Below are the code and all the weights of a small trained network. Each question names an input and a target symbol and asks about switching units off, where a switched-off unit gives its printed mean instead of its output.

import numpy as np


def w(rows, s, z=0):
    codes = np.array(rows[::2]) - 128.0
    scale = np.full(codes.shape[1], s)
    scale[-1] = z or s
    return codes * scale


def norm(h):
    return h / np.sqrt((h * h).mean(-1, keepdims=True) + 1e-5)


def f(y):
    return np.maximum(y, 0)


def softmax(a):
    e = np.exp(a - a.max(-1, keepdims=True))
    return e / e.sum(-1, keepdims=True)


def log_softmax(a):
    a = a - a.max(-1, keepdims=True)
    return a - np.log(np.exp(a).sum(-1, keepdims=True))


def net(x, mask):
    ids = ['Ξγδεηπσ'.index(c) for c in x.split()]
    T = len(ids)
    res = E[ids] + P[:T]
    u = 0
    for l in range(2):
        r = norm(res)
        for j in range(2):
            rows = slice(4 * j, 4 * j + 4)
            q, k, v = (r @ M[l][rows].T for M in (Q, K, V))
            z = softmax(np.where(np.tri(T) > 0, q @ k.T / 4**0.5, -1e9)) @ v
            o = O[l][rows]
            res = res + np.where(mask[u + j], z, o[:, -1]) @ o[:, :-1]
        u += 2
        y = f(norm(res) @ A[l][:, :-1].T + A[l][:, -1])
        res = res + np.where(mask[u : u + 8], y, B[l][:, -1]) @ B[l][:, :-1]
        u += 8
    return log_softmax(norm(res)[-1] @ U[:, :-1].T + U[:, -1])


Q, K, V, O, A, B = {}, {}, {}, {}, {}, {}
E = w([
[119,220,149,163,114,126,179,124,74],'Ξ',
[90,100,168,166,2,71,109,133,177],'γ',
[146,200,128,164,105,119,138,85,47],'δ',
[87,80,158,124,59,99,66,182,99],'ε',
[85,98,65,166,154,167,141,152,107],'η',
[133,203,134,108,157,132,63,159,136],'π',
[120,108,73,73,99,146,131,111,150],'σ',
],0.0055)
P = w([
[89,216,142,232,3,210,75,143,122],'0',
[105,203,134,184,49,195,94,159,97],'1',
[116,179,139,148,95,172,103,147,100],'2',
[102,178,108,122,107,119,127,144,94],'3',
[113,136,114,105,154,97,140,135,103],'4',
[123,112,115,91,164,62,154,125,101],'5',
[125,80,106,71,207,26,152,97,118],'6',
],0.0035)
Q[0] = w([
[140,237,168,103,106,63,160,112,68],'L0H0',
[85,109,104,160,68,42,202,82,139],'L0H0',
[123,66,141,47,61,116,73,146,157],'L0H0',
[189,131,200,212,84,120,166,82,245],'L0H0',
[135,100,75,169,195,207,109,110,163],'L0H1',
[129,250,90,102,148,125,150,117,87],'L0H1',
[181,135,202,112,167,178,90,141,151],'L0H1',
[149,157,113,78,105,182,135,114,152],'L0H1',
],0.022)
K[0] = w([
[171,126,117,80,161,45,89,39,67],'L0H0',
[128,87,127,165,103,61,184,66,147],'L0H0',
[107,50,165,13,59,106,130,184,187],'L0H0',
[93,224,137,217,18,153,167,142,190],'L0H0',
[87,39,97,156,82,177,104,151,175],'L0H1',
[147,158,110,58,255,108,81,141,177],'L0H1',
[134,159,152,143,90,149,78,138,165],'L0H1',
[125,104,96,81,96,175,127,133,183],'L0H1',
],0.021)
V[0] = w([
[104,82,173,70,90,115,191,171,244],'L0H0',
[102,191,140,92,138,199,94,191,160],'L0H0',
[193,124,188,59,54,111,54,86,113],'L0H0',
[98,20,90,61,161,124,119,177,62],'L0H0',
[114,143,161,207,60,175,8,169,102],'L0H1',
[96,100,40,196,161,171,116,135,109],'L0H1',
[65,152,236,164,166,79,155,232,185],'L0H1',
[125,136,115,50,125,47,18,139,173],'L0H1',
],0.013)
O[0] = w([
[90,9,115,218,110,89,148,77,192,39],'L0H0',
[118,136,246,132,132,115,149,124,186,169],'L0H0',
[68,140,91,88,102,114,9,160,179,149],'L0H0',
[133,32,155,100,186,70,88,137,67,117],'L0H0',
[188,73,225,205,84,157,28,122,111,250],'L0H1',
[197,90,179,122,201,149,159,109,162,163],'L0H1',
[158,177,107,191,98,101,138,200,2,71],'L0H1',
[31,78,121,126,95,240,138,107,50,120],'L0H1',
],0.0087,0.011)
A[0] = w([
[112,96,123,143,110,11,89,182,135,54],'L0N0',
[76,98,121,120,151,81,137,135,177,3],'L0N1',
[68,104,108,107,74,155,52,111,137,17],'L0N2',
[59,60,188,172,76,102,123,93,116,70],'L0N3',
[130,77,82,181,114,50,162,170,166,9],'L0N4',
[103,87,66,198,47,138,149,114,168,18],'L0N5',
[73,63,125,95,186,150,81,55,249,147],'L0N6',
[61,105,156,119,164,145,119,112,167,86],'L0N7',
],0.014,0.0014)
B[0] = w([
[79,149,195,142,140,84,42,126,82,170],'L0N0',
[65,138,120,116,111,126,157,113,113,168],'L0N1',
[160,111,183,152,161,113,178,182,142,198],'L0N2',
[172,147,52,97,141,154,115,203,128,202],'L0N3',
[80,177,171,103,120,135,122,104,148,150],'L0N4',
[146,107,137,167,135,130,110,141,254,154],'L0N5',
[188,115,147,95,3,92,150,162,100,246],'L0N6',
[143,132,142,100,86,150,122,138,108,177],'L0N7',
],0.015,0.013)
Q[1] = w([
[113,132,91,137,140,105,96,155,124],'L1H0',
[135,110,102,121,157,107,97,118,99],'L1H0',
[140,111,131,113,139,174,132,143,89],'L1H0',
[129,190,125,112,113,170,137,120,112],'L1H0',
[164,187,93,140,147,184,254,70,121],'L1H1',
[122,189,187,77,130,231,198,72,83],'L1H1',
[148,27,74,207,157,98,83,155,113],'L1H1',
[35,200,114,66,112,74,104,182,117],'L1H1',
],0.016)
K[1] = w([
[136,136,103,131,159,84,107,141,131],'L1H0',
[157,117,111,150,145,106,99,126,112],'L1H0',
[103,108,118,159,87,130,144,125,108],'L1H0',
[89,62,112,61,170,87,161,111,56],'L1H0',
[81,91,197,194,77,132,109,108,160],'L1H1',
[36,69,160,91,5,182,150,73,114],'L1H1',
[185,205,155,196,214,158,199,130,162],'L1H1',
[59,93,38,76,193,62,129,72,95],'L1H1',
],0.016)
V[1] = w([
[147,145,156,169,191,119,151,148,82],'L1H0',
[178,121,113,97,152,206,178,57,189],'L1H0',
[165,56,180,142,96,58,223,138,84],'L1H0',
[106,51,186,97,185,161,84,95,104],'L1H0',
[29,140,84,149,41,183,85,135,205],'L1H1',
[143,87,132,54,205,59,252,124,107],'L1H1',
[136,110,144,116,205,156,121,186,167],'L1H1',
[107,178,115,150,69,136,132,132,69],'L1H1',
],0.017)
O[1] = w([
[108,38,131,96,88,149,146,123,105,119],'L1H0',
[85,162,215,73,152,75,165,249,83,90],'L1H0',
[49,68,160,190,73,61,145,97,216,155],'L1H0',
[126,173,138,101,66,32,67,83,60,92],'L1H0',
[2,218,116,147,113,134,203,112,167,126],'L1H1',
[229,150,201,203,87,146,13,152,161,5],'L1H1',
[184,154,68,139,73,155,161,145,101,119],'L1H1',
[72,110,174,134,145,104,156,109,109,162],'L1H1',
],0.0096,0.014)
A[1] = w([
[172,127,177,90,139,89,86,102,61,142],'L1N0',
[64,68,111,120,105,173,124,107,8,1],'L1N1',
[60,225,234,224,154,66,34,79,197,26],'L1N2',
[168,136,31,94,134,103,166,6,133,123],'L1N3',
[160,86,135,24,9,32,153,114,165,42],'L1N4',
[142,187,168,140,87,172,144,122,132,124],'L1N5',
[71,142,129,72,127,113,169,138,119,195],'L1N6',
[212,35,224,157,231,152,223,67,143,4],'L1N7',
],0.019,0.0032)
B[1] = w([
[109,127,83,152,124,139,162,125,179,162],'L1N0',
[145,198,185,135,80,157,159,63,130,182],'L1N1',
[6,133,183,158,240,105,117,152,78,185],'L1N2',
[141,77,193,169,118,115,63,173,130,156],'L1N3',
[75,82,92,49,76,71,145,108,107,250],'L1N4',
[94,79,110,119,136,99,101,118,106,178],'L1N5',
[177,96,119,153,115,140,95,110,149,194],'L1N6',
[204,112,136,143,192,87,200,59,157,170],'L1N7',
],0.024,0.022)
U = w([
[214,82,152,187,101,129,3,176,136,148],'Ξ',
[95,70,93,38,47,55,146,115,130,166],'γ',
[167,197,65,33,190,189,115,168,129,117],'δ',
[215,72,139,153,213,94,220,73,163,114],'ε',
[128,193,184,162,52,209,162,52,90,135],'η',
[91,107,40,225,110,178,200,185,211,8],'π',
[14,147,177,159,210,91,116,139,95,153],'σ',
],0.0068,0.0018)

Each question gives the input, a string of symbols that net reads in full, and the target symbol t.
The units are the heads (4 rows each of Q, K, V and O) and the neurons (one row each of A and B). Each row of codes is followed by its name. A weight is (code - 128) times the scale printed after its matrix; where a second scale follows, it is the last column's (O, A, B and U).
mask holds one flag per unit, layer by layer, with each layer's heads first. A switched-off unit (its flag False) gives its mean, the last column of its rows in O or B, instead of its output. The means were averaged over made-up inputs and are rounded, as every weight is.
A unit's drop is (log p(t) with every unit on - log p(t) with that unit switched off) / (log p(t) with every unit on - log p(t) with every unit switched off).
The circuit of an input: a set's keep is (log p(t) with only the set's units on - log p(t) with every unit switched off) / (log p(t) with every unit on - log p(t) with every unit switched off). Starting from the 12 units with the biggest drops (on a tie, the unit counted first), units are removed one at a time, each time the one whose removal leaves the highest keep (on an exact tie, the one counted first), for as long as the keep stays at least 0.8.
units of the circuit, in order: the units of the circuit, biggest drop first
unit that matters most: the unit with the biggest drop
k most important neurons: the k neurons with the biggest drops, biggest first
top k neurons in layer l: the k neurons of layer l with the biggest drops, biggest first
heads that matter: for each layer, one digit per head in row order, 1 if its drop is at least 0.15 and else 0, layers parted by /
drop of u: that unit's drop, to one decimal
input σ ε Ξ γ, target σ: units of the circuit, in order => (L0H1, L1N2, L0N0)
input ε η σ σ ε ε γ, target Ξ: heads that matter => 11 / 01
input σ Ξ ε Ξ δ Ξ, target δ: unit that matters most => L0H1
input σ ε π Ξ, target η: units of the circuit, in order => (L0H1, L1N1)
input η γ σ γ Ξ Ξ, target π: heads that matter => 11 / 10
input σ σ η π γ, target Ξ: units of the circuit, in order => (L1H1, L0H0)
input Ξ σ ε, target σ: heads that matter => 11 / 00
input σ σ ε, target η: 2 most important neurons => (L0N3, L1N1)
input ε γ σ π ε γ, target π: heads that matter => 11 / 00
input σ η δ σ γ δ, target σ: heads that matter => 11 / 01
input Ξ η δ Ξ δ, target δ: 2 most important neurons => (L0N6, L1N4)
input δ σ π δ, target σ: heads that matter => 10 / 11
input Ξ γ π Ξ γ Ξ, target π: heads that matter => 11 / 01
input ε η π η ε, target Ξ: heads that matter => 00 / 01
input ε ε π σ γ Ξ, target σ: unit that matters most => L0H0
input π ε σ ε, target η: heads that matter => 01 / 00
input σ Ξ η σ Ξ π, target σ: 2 most important neurons => (L0N1, L1N2)
input η γ η σ π, target σ: heads that matter => 01 / 00
input γ ε δ, target Ξ: top 2 neurons in layer 1 => (L1N3, L1N4)
input η σ γ π η δ, target η: 2 most important neurons => (L1N1, L0N6)
input ε σ η, target ε: most important neuron => (L1N7)
input η π η δ σ Ξ ε, target σ: 2 most important neurons => (L0N0, L1N2)
input σ ε γ γ, target π: 2 most important neurons => (L0N5, L0N3)
input γ ε ε δ, target Ξ: drop of L1N3 => 0.8
input σ Ξ Ξ, target σ: drop of L0N6 => 1.9
input σ ε σ γ Ξ γ, target σ: drop of L0H1 => 1.5
input π Ξ ε π, target η: drop of L0H1 => 1.2
